Below is a small trained network, with its code and all its weights. Each question gives an input and a class and asks what happens when units are switched off, that is, made to give their printed mean instead of their output.

import numpy as np


def w(rows, s, z=0):
    codes = np.array(rows[::2]) - 128.0
    scale = np.full(codes.shape[1], s)
    scale[-1] = z or s
    return codes * scale


def norm(h):
    return h / np.sqrt((h * h).mean(-1, keepdims=True) + 1e-5)


def f(y):
    return np.maximum(y, 0)


def log_softmax(a):
    a = a - a.max(-1, keepdims=True)
    return a - np.log(np.exp(a).sum(-1, keepdims=True))


def net(x, mask):
    res = np.array(x, float).reshape(1, 2) / 4 @ E
    u = 0
    for l in range(3):
        y = f(norm(res) @ A[l][:, :-1].T + A[l][:, -1])
        res = res + np.where(mask[u : u + 11], y, B[l][:, -1]) @ B[l][:, :-1]
        u += 11
    return log_softmax(norm(res)[-1] @ U[:, :-1].T + U[:, -1])


A, B = {}, {}
E = w([
[27,252,83],'x0',
[32,107,209],'x1',
],0.0041)
A[0] = w([
[212,93,173,75],'L0N0',
[230,47,188,43],'L0N1',
[161,39,142,21],'L0N2',
[194,79,191,3],'L0N3',
[123,248,163,155],'L0N4',
[119,100,234,18],'L0N5',
[135,135,100,59],'L0N6',
[146,86,87,108],'L0N7',
[221,141,132,142],'L0N8',
[189,137,126,69],'L0N9',
[124,28,131,51],'L0N10',
],0.012,0.0022)
B[0] = w([
[192,99,172,211],'L0N0',
[83,163,125,255],'L0N1',
[186,155,71,203],'L0N2',
[142,164,131,204],'L0N3',
[149,95,171,195],'L0N4',
[2,103,123,191],'L0N5',
[131,100,84,139],'L0N6',
[173,145,144,163],'L0N7',
[2,117,131,197],'L0N8',
[78,109,69,165],'L0N9',
[108,186,153,193],'L0N10',
],0.0086,0.0082)
A[1] = w([
[158,22,41,139],'L1N0',
[159,2,106,97],'L1N1',
[143,98,69,68],'L1N2',
[5,47,93,121],'L1N3',
[155,211,199,119],'L1N4',
[146,156,141,58],'L1N5',
[150,87,88,113],'L1N6',
[105,40,85,114],'L1N7',
[190,162,133,74],'L1N8',
[138,181,90,172],'L1N9',
[136,177,168,253],'L1N10',
],0.0096,0.0017)
B[1] = w([
[152,176,99,150],'L1N0',
[140,36,102,132],'L1N1',
[132,157,84,143],'L1N2',
[170,136,101,254],'L1N3',
[244,223,88,210],'L1N4',
[207,179,140,139],'L1N5',
[106,147,106,135],'L1N6',
[254,113,189,155],'L1N7',
[157,120,158,143],'L1N8',
[172,157,191,189],'L1N9',
[235,102,112,207],'L1N10',
],0.0064,0.0065)
A[2] = w([
[180,12,130,139],'L2N0',
[111,68,63,99],'L2N1',
[169,123,87,151],'L2N2',
[120,2,118,252],'L2N3',
[107,152,44,182],'L2N4',
[57,114,192,161],'L2N5',
[152,97,193,119],'L2N6',
[199,164,7,62],'L2N7',
[153,42,172,32],'L2N8',
[162,206,135,154],'L2N9',
[48,127,64,35],'L2N10',
],0.0099,0.0033)
B[2] = w([
[88,185,255,138],'L2N0',
[173,89,174,138],'L2N1',
[66,66,131,181],'L2N2',
[186,143,135,150],'L2N3',
[63,152,222,179],'L2N4',
[89,126,51,169],'L2N5',
[42,142,134,140],'L2N6',
[68,142,119,242],'L2N7',
[180,130,137,132],'L2N8',
[164,100,94,254],'L2N9',
[229,174,222,143],'L2N10',
],0.0086,0.0077)
U = w([
[255,177,90,146],'0',
[76,156,119,165],'1',
[168,160,184,217],'2',
[173,89,105,21],'3',
[173,74,101,17],'4',
[175,61,96,9],'5',
[169,48,96,15],'6',
[171,70,99,20],'7',
],0.024,0.011)

Each question gives the input, the list of numbers given to net, and the class t.
The units are the neurons (one row each of A and B). Each row of codes is followed by its name. A weight is (code - 128) times the scale printed after its matrix; where a second scale follows, it is the last column's (A, B and U).
mask holds one flag per neuron, layer by layer. A switched-off neuron (its flag False) gives its mean, the last column of its row in B, instead of its output. The means were averaged over made-up inputs and are rounded, as every weight is.
A unit's drop is (log p(t) with every unit on - log p(t) with that unit switched off) / (log p(t) with every unit on - log p(t) with every unit switched off).
The circuit of an input: a set's keep is (log p(t) with only the set's units on - log p(t) with every unit switched off) / (log p(t) with every unit on - log p(t) with every unit switched off). Starting from the 12 units with the biggest drops (on a tie, the unit counted first), units are removed one at a time, each time the one whose removal leaves the highest keep (on an exact tie, the one counted first), for as long as the keep stays at least 0.8.
circuit, biggest first: the units of the circuit, biggest drop first
unit that matters most: the unit with the biggest drop
top k neurons: the k neurons with the biggest drops, biggest first
top k neurons in layer l: the k neurons of layer l with the biggest drops, biggest first
drop when u is switched off: that unit's drop, to one decimal
input [-4,4], class 0: circuit, biggest first => L0N2
input [0,-3], class 2: top 2 neurons => L0N8; L1N4
input [3,1], class 2: circuit, biggest first => L0N1; L0N4
input [7,-2], class 0: top 2 neurons => L0N5; L0N8
input [1,2], class 2: top 2 neurons => L0N10; L0N1
input [3,-2], class 2: top 4 neurons => L0N4; L0N1; L0N10; L0N3
input [-1,-2], class 2: top 2 neurons => L0N8; L0N9
input [2,2], class 2: top 3 neurons => L0N1; L0N4; L0N10
input [6,-2], class 0: top 2 neurons in layer 0 => L0N5; L0N8
input [5,3], class 0: top 3 neurons => L0N5; L0N8; L0N9
input [2,-4], class 1: top 2 neurons => L0N0; L2N7
input [-1,-5], class 1: top 2 neurons in layer 1 => L1N3; L1N7
input [2,0], class 2: top 3 neurons in layer 0 => L0N4; L0N1; L0N10
input [1,-2], class 2: unit that matters most => L2N0
input [-5,-7], class 1: top 2 neurons => L0N9; L0N8
input [3,2], class 2: top 3 neurons in layer 0 => L0N1; L0N2; L0N4
input [6,1], class 0: top 2 neurons in layer 0 => L0N9; L0N5
input [1,-6], class 1: top 2 neurons => L0N5; L0N1
input [8,-2], class 0: top 3 neurons => L0N5; L0N8; L0N4
input [-2,-5], class 1: unit that matters most => L0N5
input [5,-1], class 0: top 4 neurons in layer 0 => L0N5; L0N8; L0N9; L0N0
input [-8,2], class 0: top 2 neurons => L0N0; L0N2
input [-7,2], class 0: top 2 neurons in layer 0 => L0N0; L0N2
input [6,5], class 0: drop when L0N5 is switched off => 1.1
